[[114 123 112 134 148]
 [150 141 127 144 133]
 [125 130 130 157 135]
 [131 133 120 152 144]
 [149 141 130 146 130]]
:
[[114 123]
 [150 141]]

[[120 116 124 129]
 [116 131 123 130]
 [122 127 137 129]
 [150 134 124 122]]
:
[[120 116]
 [116 131]]

[[150 133 116]
 [146 132 116]
 [110 142 121]
 [145 130 120]]
:
[[150 133]
 [146 132]]

[[128 126 156 154 126]
 [118 127 137 138 114]
 [132 123 131 131 136]
 [126 131 143 143 126]
 [130 127 119 118 132]]
:
[[128 126]
 [118 127]]

[[135 126]
 [121 140]
 [138 117]
 [105 143]
 [147 144]]
:
[[135 126]
 [121 140]]

[[132 132 117 116]
 [128 128 127 110]
 [122 122 103 140]
 [139 131 115 128]
 [128 128 133 137]]
:
[[132 132]
 [128 128]]

[[117 148 146 147]
 [113 139 139 140]
 [153 104 103 107]
 [148 101 100 101]
 [118 139 139 139]]
:
[[117 148]
 [113 139]]

[[142 140 126 142 131]
 [143 130 118 139 115]
 [124 101 134 132 122]
 [128 143 126 124 132]]
:
[[142 140]
 [143 130]]
---
[[141 135]
 [141 139]
 [130 129]
 [135 111]
 [127 136]
 [151 136]
 [145 143]
 [103 124]
 [124 143]
 [135 154]
 [152 137]]
:
[[141 135]
 [130 129]
 [127 136]
 [145 143]
 [124 143]
 [152 137]]

[[125 137 120 148 120 117 127 126 148]
 [143 117 147 110 128 115 133 136 112]
 [120 126 128 127 151 107 138 116 148]
 [102 135 120 147 128 114 134 127 149]]
:
[[125 137 120 148 120 117 127 126 148]
 [120 126 128 127 151 107 138 116 148]]

[[126 132 121 117 127 129]
 [127 129 132 128 118 136]
 [128 142 112 119 141 118]
 [132 138 132 122 144 120]
 [131 134 126 128 138 132]
 [118 134 124 142 120 125]
 [128 130 122 126 115 146]
 [121 130 143 131 117 115]
 [115 132 104 136 119 112]
 [125 135 119 126 127 117]
 [125 132 128 132 124 129]]
:
[[126 132 121 117 127 129]
 [128 142 112 119 141 118]
 [131 134 126 128 138 132]
 [128 130 122 126 115 146]
 [115 132 104 136 119 112]
 [125 132 128 132 124 129]]

[[128 134 130 126 137 130 137 129 127 132 131 126 128 131]
 [151 131 111 134 136 131 146 142 125 127 151 129 140 133]]
:
[[128 134 130 126 137 130 137 129 127 132 131 126 128 131]]

[[129 157 143 127 112 118 128 128 125 120 111 121 119 118 124]
 [128 140 120 128 144 137 128 128 131 134 111 135 137 138 132]
 [128 146 137 127 118 117 128 128 126 122 118 124 121 122 126]
 [127 114 127 128 133 120 128 128 128 127 145 132 126 133 129]
 [128 100 121 128 130 128 128 128 128 130 150 129 128 129 129]
 [129 128 133 128 119 134 128 128 127 127 127 122 127 121 125]]
:
[[129 157 143 127 112 118 128 128 125 120 111 121 119 118 124]
 [128 146 137 127 118 117 128 128 126 122 118 124 121 122 126]
 [128 100 121 128 130 128 128 128 128 130 150 129 128 129 129]]

[[134 132 138 115 112 119 104 137]
 [106 104 111 129 145 131 143 118]]
:
[[134 132 138 115 112 119 104 137]]

[[127 121 125 129 128 127 123]
 [127 135 102 128 128 127 123]
 [128 104 140 128 129 127 125]]
:
[[127 121 125 129 128 127 123]
 [128 104 140 128 129 127 125]]

[[143 146 145 143 145 146 143 145 145 145]
 [148 145 144 152 142 150 144 144 152 148]]
:
[[143 146 145 143 145 146 143 145 145 145]]
